In the rows, 128 means zero.
Here are made-up things, facts about them, and rows of numbers that follow some of those facts. Name the thing behind each unnamed row.

Known rows:
[105 130 110 134 125 113 133 105 121 143 126 105 128 127 120 124 126 120
 137 122 138 123 144 130 123 142 119 116 104 120 120 127 130 138 132 123
  89 137 109 133 121 131 138 136 134 130  92 129 169 148 131 119 156 114
 120] -> flotan
[125 132 125 127 133 151 125 132 118  66 126 148 137  89 132 122 148 128
 135 120 127 150 135 136 127 144 122 105 186 129 125 137 117 116 110 130
 150 124 168 121 118 120 118 139 125 132 140 109 159 125 165 124 129 108
 117] -> grodro
[126 131 126 129 132 148 122 132 118  63 124 146 137  90 136 121 145 127
 136 120 129 149 140 137 124 146 122 102 175 131 127 136 117 117 113 129
 151 128 164 121 120 121 118 140 124 133 142 109 162 126 162 125 130 110
 117] -> kaska
[123 118 127 119 130 109 126 125 137 165 122 100 140 149 134 133 122 127
 107 127 106 117 112 113 144 120 142 158 103 119 113 128 140 136 125 129
  95 120 119 137 121 136 145 128 133 122 125 137  97 115 115 131 134 101
 137] -> fefotru
[130 130 121 132 131 146 116 127 117  51 123 139 134  94 142 120 144 125
 137 122 134 147 145 139 122 152 125  95 170 130 126 134 118 120 116 128
 154 135 163 120 121 125 121 138 124 134 148 106 160 132 157 128 137 113
 116] -> pevidrom
[118 136 117 137 124 129 148 120 120 156 134 137 117 126 102 129 131 125
 145 128 141 127 133 135 114 127 116 118 131 126 136 126 122 129 132 128
 122 128 117 127 127 123 123 122 128 127 103 134 160 142 130 118 131 146
 125] -> nabes
[126 111 128 123 127  96 134 139 140 229 118  92 150 161 127 142 115 123
 102 120  84 103 101 106 135 103 146 156  88 124 112 124 140 136 123 129
  93 116 130 136 113 137 154 128 129 117 135 149  70  95 105 130 120  92
 155] -> skivas
[126 107 123 122 131 101 124 131 141 223 121  92 152 166 133 138 117 119
  94 123  89 109 112 107 135 109 141 165 114 131 128 123 141 135 119 135
  82 111 115 138 119 138 154 127 130 116 138 147  67  93 104 130 120  94
 156] -> plarer
[122 134 137 126 131 145 127 134 116  81 125 159 140  85 134 120 142 130
 139 118 127 147 142 139 126 137 114 107 164 134 137 134 116 113 107 129
 150 125 161 124 125 119 115 142 124 134 141 116 166 118 165 120 120 115
 119] -> broriru
[155 137 149 117 134 164 135 146 132  72 143 172 105 128 124 126 134 148
 129 148 146 134 103 132 153 108 129 156 157 122 136 134 127 121 138 128
 181 117 143 121 143 122 100 109 127 130 142 122  85 129 121 136  97 172
 123] -> druflan
[138 136 102 140 131 158 149 139 126 146 145 152 102 129  94 128 140 128
 153 135 156 129 122 136 104 126 118 102 183 125 141 129 119 127 139 131
 158 120 131 114 123 121 112 104 121 125 126 127 131 146 124 122 118 157
 125] -> sabrer
[102 130 108 131 127 116 141 109 123 150 128 108 129 127 115 126 130 121
 136 122 132 126 136 128 125 139 118 123 115 119 116 129 130 134 128 125
  88 130 111 135 119 128 136 135 134 130  85 129 170 144 136 118 151 110
 120] -> stukle
[125 133 135 129 130 144 122 132 118  75 125 152 138  89 138 120 140 127
 138 119 129 147 145 139 122 142 115 103 162 137 134 133 116 115 111 128
 151 130 158 123 127 120 117 142 124 135 141 113 164 122 162 123 124 119
 119] -> sadral
[119 136 116 137 124 128 146 121 121 156 134 136 115 126 101 129 130 126
 146 127 141 127 134 134 113 128 117 116 134 127 134 126 122 129 134 128
 122 129 117 126 127 122 123 122 128 127 103 133 162 143 130 119 132 147
 125] -> boskefos
[122 120 132 119 128 107 126 125 136 167 122 102 141 149 134 133 118 127
 108 126 107 116 115 115 143 117 138 158  95 122 118 126 140 134 125 129
  95 120 115 138 123 135 144 130 133 123 124 139 100 114 115 130 130 106
 138] -> gristibas
[127 109 125 121 128 102 128 136 142 221 119  93 151 162 130 140 117 120
  96 121  84 108 104 106 134 107 147 159 104 125 121 123 141 136 120 132
  88 113 117 138 114 138 156 124 128 115 140 149  71  97 107 130 124  88
 154] -> migris
[106 129 107 134 126 115 135 106 122 138 126 103 128 128 120 125 128 120
 137 122 137 124 142 129 123 143 121 116 108 118 116 128 131 138 131 124
  88 136 111 133 120 131 138 135 134 130  90 127 168 148 132 120 156 112
 119] -> floskem
[136 139  92 135 124 122 147 148 145 167 137 116 106 123  73 148 135 126
 137 143 126 135 128 125 118 163 105 122 132 129 122 121 115 114 140 131
 129 131 108 128 148 104 121 130 123 138 100 148 145 149 129 122 148 149
 123] -> skisti
[140 137 108 143 128 152 141 135 123 143 144 152 102 129 100 126 133 126
 155 135 161 125 133 140 101 127 115  95 161 130 149 126 119 129 141 130
 157 128 124 114 131 125 113 105 121 127 133 128 137 148 119 122 119 168
 126] -> punam

There are 4 kinds of fact about the things: Π, τ, γ, Ξ.
Π ketos <- bagam, gastus, gristibas, stuli
Π vodrul <- bamok, droban, pinur
Π tofle <- benal, lodruk, movar, plarer, plegrum, tagror, vulis
Π sadral <- bevir, gadan, lare, lifu, pinon, povel, studamu
Π pimem <- bosek, foskubrun, fotim, giflin, klisen, ragik, skivas
Π sazo <- boskefos, drabras
Π stekesem <- bragol, drotru, fadren, gaklun, lepal, riste, soflople
Π grodro <- brene, kaska, kuron, pevidrom
Π flekis <- broriru, brutim, flusame, ketos, misudrar, tafla
Π fonuk <- buba, fireskun
Π rosel <- devu, drubrur, flobren, latu, pimem, tuvisel
Π broriru <- druflan
Π kaska <- fefotru, larudre
Π drotruk <- fegran, flubrutra, sazo
Π vefluper <- fidrituk, kledrok, staska
Π loska <- finu, skagra
Π stedrin <- fledregras
Π brene <- fligo, floskem, gregru, lasinum, luklo, metrer, sabrer, stukle
Π pevidrom <- flotan, klaral, plizum, skulek
Π mume <- fostor, klerem, laflis, meplin, stapli
Π nemu <- genak, moskem, mume, nefe, rograk, skagubres, stefel, vodrul
Π fleranur <- katrek, pabol, plobrudil, tegikor
Π surul <- kizu, lodok, nabes, punam
Π nikitrum <- klabrem, lutrazam, skisti, tovi
Π klabrem <- kleflu
Π skagra <- migris
Π lodok <- pladram, rano, resos, temek
Π flubrutra <- pumik, skital
Π stolim <- sezun, stedrin
Π pabuk <- stusken, tofle, vefluper
Π stusken <- veteklin, zuklar
benal τ rosel
bosek τ fonuk
buba τ skisti
drabras τ nabes
droban τ nikitrum
drotru τ fonuk
fadren τ grodro
finu τ brene
fireskun τ brene
fledregras τ fegran
fligo τ vefluper
floskem τ ketos
flotan τ grodro
fotim τ stusken
gadan τ klabrem
genak τ fegran
giflin τ skisti
katrek τ fegran
kizu τ klerem
klaral τ nikitrum
kledrok τ skulek
klisen τ sazo
laflis τ pabuk
lare τ klabrem
larudre τ rosel
lepal τ druflan
lifu τ benal
metrer τ fleranur
misudrar τ stusken
moskem τ drubrur
movar τ drubrur
nabes τ flubrutra
nefe τ broriru
pabol τ fledregras
pinon τ kaska
pinur τ loska
plizum τ pumik
pumik τ pimem
punam τ sazo
resos τ surul
riste τ flekis
rograk τ broriru
sezun τ sadral
skagubres τ druflan
skisti τ nikitrum
soflople τ pabuk
studamu τ rosel
stuli τ kuron
tafla τ soflople
tagror τ broriru
tegikor τ vodrul
tovi τ pimem
vulis τ pabuk
zuklar τ rosel
[bagam, boskefos, devu, drotru, fadren, fidrituk, fireskun, fledregras, floskem, flotan, fotim, gaklun, gastus, genak, kizu, kledrok, kleflu, klisen, lasinum, lifu, meplin, misudrar, movar, nabes, pabol, pinon, plegrum, plobrudil, punam, rano, riste, rograk, sabrer, skisti, skital, skulek, stukle, tafla, temek, veteklin] γ a
[bamok, drubrur, fegran, flusame, klerem, kuron, lepal, migris, nefe, plarer, skagubres, skivas, soflople, vulis, zuklar] γ c
[benal, bosek, buba, droban, fefotru, finu, fligo, fostor, giflin, gregru, gristibas, laflis, larudre, lodruk, lutrazam, pinur, pladram, plizum, ragik, resos, stapli, stefel, studamu, stuli, tovi, tuvisel] γ b
[bevir, bragol, brutim, drabras, druflan, foskubrun, gadan, katrek, klaral, lare, latu, luklo, metrer, moskem, povel, pumik, sezun, staska, tagror, tegikor] γ d
[bagam, bamok, benal, bosek, bragol, buba, drotru, drubrur, fadren, fefotru, finu, fledregras, floskem, flotan, flusame, fotim, gaklun, gristibas, klisen, kuron, laflis, lare, larudre, latu, lifu, lodruk, lutrazam, meplin, migris, misudrar, movar, nefe, pabol, pinon, plarer, povel, ragik, resos, sezun, skagubres, skital, skivas, soflople, stapli, staska, stukle, stuli, tafla, tagror, temek, tovi, veteklin, vulis] Ξ 21
[bevir, drabras, droban, druflan, fegran, fireskun, foskubrun, fostor, gastus, genak, kizu, kledrok, lepal, metrer, pinur, pladram, plizum, plobrudil, punam, rograk, sabrer, studamu, zuklar] Ξ 592
[boskefos, brutim, devu, fidrituk, fligo, gadan, giflin, gregru, katrek, klaral, kleflu, klerem, lasinum, luklo, moskem, nabes, plegrum, pumik, rano, riste, skisti, skulek, stefel, tegikor, tuvisel] Ξ 191

Rows to name:
No name comes twice in this set of rows, the named rows included.
[164 133 135 125 135 163 120 134 131  37 139 152  98 136 136 123 134 143
 128 154 159 132 112 134 150 123 142 138 152 117 128 132 131 132 148 126
 187 131 143 116 142 131 108 105 126 130 155 112  77 145 109 145 115 172
 120]  metrer
[102 133 123 129 123 116 137 114 125 162 126 116 133 122 118 127 124 123
 137 118 130 126 139 130 120 137 117 123  95 126 129 125 128 131 125 125
  88 130  94 138 123 126 136 133 132 130  90 138 178 142 138 115 147 113
 120]  meplin
[142 132 141 119 131 141 124 119 129  49 129 134 112 133 138 126 130 142
 119 147 139 134 112 128 162 124 142 159 123 113 114 132 134 133 140 125
 150 132 135 129 140 130 119 122 133 130 124 116 102 139 119 141 128 151
 119]  luklo
[159 136 146 122 134 161 124 140 132  59 141 162 102 132 133 124 131 145
 130 151 154 132 112 134 149 116 134 146 146 123 135 131 129 127 144 127
 184 126 138 119 146 127 104 109 126 131 149 118  82 137 113 141 105 176
 122]  bevir
[161 106 131 129 134 127 129 172 149 227 142 132 118 201 155 140 118 124
 119 123 108 125  95 107  76  84 159 125 213 169 133 130 129 127 150 143
 162 119 116 117 118 134 132 112 121 111 155 128  35 104  86 159  85 144
 152]  zuklar
[127 111 130 119 127 107 123 137 145 224 117  95 153 160 130 140 116 120
  96 119  84 109 103 106 131 108 150 159  96 126 126 121 141 135 119 133
  88 112 106 139 114 138 157 119 126 114 143 151  71  97 109 129 124  86
 153]  bamok
[120 135 114 140 123 128 141 116 120 146 132 130 114 129 108 128 128 124
 146 130 147 125 138 137 111 132 118 111 126 127 135 124 123 132 137 127
 124 135 114 125 130 126 125 121 127 128 109 131 157 147 125 120 137 150
 124]  riste
[117 135 115 138 125 128 145 117 120 157 135 136 117 128 104 128 130 125
 144 130 144 128 138 135 114 128 112 119 141 130 140 126 122 128 132 130
 119 129 115 127 132 123 122 125 129 128 103 133 159 141 128 119 131 150
 126]  fidrituk
[159 126 108 131 126 108 129 159 155 165 128  97 113 148  98 152 123 130
 113 148 108 120 108 113 135 145 136 142  99 126 107 119 128 123 145 129
 143 133 127 127 147 118 133 125 122 131 145 149  71 128 100 138 136 145
 141]  giflin
[161 124 119 131 133 150 127 147 136 148 137 138 112 152 116 132 130 131
 124 142 136 117 104 125 123 111 145 130 162 123 140 126 131 133 141 133
 167 115 136 115 126 134 124  94 119 118 172 131  58 122  99 136 106 153
 142]  plizum
[123 121 138 118 126 112 122 128 138 171 121 104 142 146 135 134 118 127
 107 124 104 117 112 116 138 118 141 158  86 122 123 124 140 134 123 129
  96 121 104 140 123 135 145 124 131 122 130 142 105 115 118 129 132 103
 137]  stapli
[124 131 154 115 128 116 121 113 129  64 124 120 128 130 153 124 119 141
 116 135 129 126 124 124 171 126 135 164  70 114 103 132 139 134 133 118
 118 139 127 138 140 132 127 144 139 136 106 122 123 134 124 137 136 129
 118]  latu
[160 125 128 130 130 150 124 152 140 158 136 142 114 151 118 134 126 131
 124 141 133 118 105 127 117 110 144 129 147 128 148 123 130 130 140 134
 168 116 122 117 128 132 124  92 117 118 175 136  65 121 101 135 103 154
 142]  pinur

Now the same things, written a new way:
Some rows with their names:
[107 171 152 110 139 117 118 107 118 103 101 135 109] -> luklo
[104 182 136 130 139 136 138  90 104 117 101 144 138] -> druflan
[108 197 135 127 116 147 138  80  76 121 101 148 161] -> fegran
[115 186 134 129 123  89 148  98 140 141 119 145 134] -> misudrar
[115 198 133 117 111  99 148  91 117 139 115 150 146] -> pabol
[107 190 134 126 125 124 142  75 123 119 108 142 159] -> kuron
[107 220 110 120 116  61 161  99  85 137  66 155 152] -> stuli
[113 185 136 139 121 103 148  95 136 141 124 144 146] -> temek
[112 178 136 139 124 102 141  94 126 136 129 139 148] -> meplin
[131 168 182  88 143 166 137 148 157 145  82 103  94] -> klaral
[102 212 121 113 111  64 147  95  90 130  73 147 127] -> plizum
[119 175 137 100 141 114 134  89 124 117 115 137 120] -> foskubrun
[113 186 130 128 129 120 146  74 115 121 118 143 166] -> drubrur
[134 166 146 115 137 102 104 126 151 127  95 118 108] -> flobren
[116 211 130 100 101 108 129 128  67 131  58 148 135] -> studamu
[109 188 130 113 140 115 142  86 123 116 102 142 144] -> bragol
[118 178 141 128 125  97 139 104 135 140 122 138 113] -> kizu
[117 166 151 141 128 101 128 121 118 130 125 139 118] -> nabes
[129 170 146 122 139 106 105 128 143 126  87 117 108] -> stolim

Rows to name:
No name comes twice in this set of rows, the named rows included.
[114 227 122 121  93 114 142 114  63 135  64 149 170]  benal
[118 197 129 131 130 109 151  79 115 125 111 135 155]  plarer
[103 202 136 124 110  75 136 116  78 122  75 145 129]  gregru
[108 211 119 127 115  77 153 103  73 138  73 149 140]  pladram
[115 186 138 116 113 105 134  98 105 137 116 143 125]  genak
[109 169 158 145 118 115 125 114 127 127 126 138 122]  skulek
[121 185 139 137 124  96 142 100 132 142 126 132 118]  kledrok
[107 220 127  97  92 106 131 116  86 130  56 154 152]  larudre
[115 183 127 110 139  90 140  81 119 116 107 139 140]  nefe
[115 181 142  93 136 112 123 109  85 107  92 142 116]  katrek

